Below is a small trained network, with its code and all its weights. Each question gives an input and a target symbol and asks what happens when units are switched off, that is, made to give their printed mean instead of their output.

import numpy as np


def w(rows, s, z=0):
    codes = np.array(rows[::2]) - 128.0
    scale = np.full(codes.shape[1], s)
    scale[-1] = z or s
    return codes * scale


def norm(h):
    return h / np.sqrt((h * h).mean(-1, keepdims=True) + 1e-5)


def f(y):
    return np.maximum(y, 0)


def softmax(a):
    e = np.exp(a - a.max(-1, keepdims=True))
    return e / e.sum(-1, keepdims=True)


def log_softmax(a):
    a = a - a.max(-1, keepdims=True)
    return a - np.log(np.exp(a).sum(-1, keepdims=True))


def net(x, mask):
    ids = ['ΘΛΣγδζτ'.index(c) for c in x.split()]
    T = len(ids)
    res = E[ids] + P[:T]
    u = 0
    for l in range(2):
        q, k, v = (norm(res) @ M[l].T for M in (Q, K, V))
        z = softmax(np.where(np.tri(T) > 0, q @ k.T / 2**0.5, -1e9)) @ v
        res = res + np.where(mask[u], z, O[l][:, -1]) @ O[l][:, :-1]
        u += 1
        y = f(norm(res) @ A[l][:, :-1].T + A[l][:, -1])
        res = res + np.where(mask[u : u + 4], y, B[l][:, -1]) @ B[l][:, :-1]
        u += 4
    return log_softmax(norm(res)[-1] @ U[:, :-1].T + U[:, -1])


Q, K, V, O, A, B = {}, {}, {}, {}, {}, {}
E = w([
[143,146,108,109,4,119],'Θ',
[124,139,90,99,15,113],'Λ',
[171,112,150,132,10,160],'Σ',
[180,210,127,98,64,124],'γ',
[182,211,130,96,66,126],'δ',
[115,99,142,108,134,253],'ζ',
[136,168,67,232,184,165],'τ',
],0.0038)
P = w([
[226,30,37,101,253,147],'0',
[95,219,135,140,169,111],'1',
[110,208,126,139,137,112],'2',
[120,190,125,133,122,103],'3',
[122,176,131,137,112,98],'4',
[127,166,132,140,108,96],'5',
[125,156,135,143,99,91],'6',
[132,149,140,150,96,93],'7',
[134,141,150,157,98,91],'8',
[137,135,155,162,95,92],'9',
[150,126,160,171,99,97],'10',
[151,122,160,177,96,92],'11',
[155,115,163,184,97,93],'12',
],0.0029)
Q[0] = w([
[125,213,130,199,23,97],'0.h1',
[134,56,105,2,188,15],'0.h1',
],0.0054)
K[0] = w([
[207,170,93,183,95,42],'0.h1',
[112,157,144,3,101,125],'0.h1',
],0.0065)
V[0] = w([
[149,147,107,253,148,140],'0.h1',
[87,91,189,133,146,176],'0.h1',
],0.0052)
O[0] = w([
[40,126,128,41,132,2,254],'0.h1',
[112,69,122,168,12,76,8],'0.h1',
],0.0047,0.0023)
A[0] = w([
[173,187,59,106,252,113,137],'0.n1',
[102,116,39,209,105,185,82],'0.n2',
[177,144,133,165,167,224,4],'0.n3',
[143,171,133,229,88,166,92],'0.n4',
],0.0039,0.0014)
B[0] = w([
[145,41,123,144,77,137,255],'0.n1',
[214,118,187,254,131,116,160],'0.n2',
[97,187,111,121,157,83,201],'0.n3',
[95,131,91,212,125,140,254],'0.n4',
],0.005,0.0016)
Q[1] = w([
[109,187,151,95,50,2],'1.h1',
[57,119,113,5,213,81],'1.h1',
],0.0045)
K[1] = w([
[97,40,140,27,166,129],'1.h1',
[199,116,49,138,158,2],'1.h1',
],0.0044)
V[1] = w([
[197,53,158,142,129,253],'1.h1',
[62,133,238,23,83,127],'1.h1',
],0.0037)
O[1] = w([
[113,154,34,1,151,147,60],'1.h1',
[99,152,116,163,122,247,9],'1.h1',
],0.0046,0.0011)
A[1] = w([
[229,147,91,173,97,138,95],'1.n1',
[244,154,2,86,147,138,4],'1.n2',
[152,191,184,163,220,136,221],'1.n3',
[137,163,150,51,72,183,192],'1.n4',
],0.005,0.0012)
B[1] = w([
[125,47,183,155,150,93,251],'1.n1',
[75,217,149,191,21,154,232],'1.n2',
[101,224,71,92,106,135,178],'1.n3',
[139,78,88,98,253,167,232],'1.n4',
],0.0055,0.0031)
U = w([
[114,221,75,75,50,167,235],'Θ',
[56,179,117,252,131,79,4],'Λ',
[185,16,174,202,64,119,127],'Σ',
[214,125,150,121,160,141,46],'γ',
[217,130,149,122,170,146,50],'δ',
[83,97,136,76,194,240,153],'ζ',
[82,84,103,7,172,2,207],'τ',
],0.0075,0.0036)

Each question gives the input, a string of symbols that net reads in full, and the target symbol t.
The units are the heads (2 rows each of Q, K, V and O) and the neurons (one row each of A and B). Each row of codes is followed by its name. A weight is (code - 128) times the scale printed after its matrix; where a second scale follows, it is the last column's (O, A, B and U).
mask holds one flag per unit, layer by layer, with each layer's heads first. A switched-off unit (its flag False) gives its mean, the last column of its rows in O or B, instead of its output. The means were averaged over made-up inputs and are rounded, as every weight is.
A unit's drop is (log p(t) with every unit on - log p(t) with that unit switched off) / (log p(t) with every unit on - log p(t) with every unit switched off).
The circuit of an input: a set's keep is (log p(t) with only the set's units on - log p(t) with every unit switched off) / (log p(t) with every unit on - log p(t) with every unit switched off). Starting from all 10 units, units are removed one at a time, each time the one whose removal leaves the highest keep (on an exact tie, the one counted first), for as long as the keep stays at least 0.8.
circuit, biggest first: the units of the circuit, biggest drop first
k most important neurons: the k neurons with the biggest drops, biggest first
k most important neurons of layer l: the k neurons of layer l with the biggest drops, biggest first
input Σ Σ Σ ζ ζ Σ Σ ζ Σ Σ Σ Λ, target Θ: 2 most important neurons => (1.n2; 0.n2)
input Σ τ Σ Σ Σ δ δ Θ Σ Λ, target Σ: circuit, biggest first => (0.h1; 1.h1; 1.n2)
input Σ Σ ζ τ ζ ζ Σ, target ζ: circuit, biggest first => (1.h1; 1.n4)
input γ ζ Λ ζ Λ Σ Σ Σ τ ζ δ, target τ: circuit, biggest first => (1.n2)
input Θ Θ Λ ζ Σ Θ Σ γ ζ, target Λ: 3 most important neurons of layer 0 => (0.n2; 0.n4; 0.n3)
input Σ τ Θ Θ ζ ζ γ Λ ζ Σ Θ, target ζ: circuit, biggest first => (1.h1; 1.n4)
input Θ Σ τ γ, target τ: 2 most important neurons => (0.n1; 1.n2)
input τ ζ δ ζ Λ ζ Σ δ, target ζ: circuit, biggest first => (1.h1; 1.n4; 0.n4)
input Σ Σ ζ Σ, target Σ: 3 most important neurons => (0.n3; 0.n4; 1.n1)
input ζ δ Σ γ γ Θ γ Σ, target Λ: 3 most important neurons => (0.n1; 0.n4; 0.n3)
input Σ Σ Σ ζ, target Θ: 3 most important neurons => (0.n3; 1.n3; 0.n2)
input Σ Σ ζ Σ Σ δ Σ τ Σ γ, target τ: 3 most important neurons => (1.n2; 1.n4; 0.n3)
input γ Σ Σ Λ δ τ Σ, target τ: circuit, biggest first => (0.h1; 1.n2)
input δ Σ ζ Θ Σ τ δ, target τ: most important neuron => (0.n1)
input Σ Σ Σ γ δ Σ Σ Σ Θ γ Σ γ ζ, target Θ: 3 most important neurons => (0.n3; 1.n3; 0.n1)
input Σ Θ Σ Σ τ Σ ζ Σ Λ, target ζ: 2 most important neurons of layer 0 => (0.n4; 0.n3)
input Θ ζ ζ, target Λ: 2 most important neurons of layer 0 => (0.n2; 0.n1)
input Θ Σ Θ Θ Σ, target Λ: 2 most important neurons => (0.n4; 0.n1)
input Σ δ Σ τ Σ Λ Θ, target Σ: 2 most important neurons => (1.n3; 1.n2)
input Σ Σ τ Σ Θ Θ, target Σ: most important neuron of layer 1 => (1.n3)
input Σ Σ Σ ζ Θ ζ Θ Σ γ Σ ζ, target Σ: 2 most important neurons of layer 0 => (0.n2; 0.n4)
input Θ τ ζ Σ Θ, target ζ: 3 most important neurons => (0.n4; 1.n4; 1.n2)
input Θ γ τ Λ, target τ: 2 most important neurons => (1.n2; 0.n4)
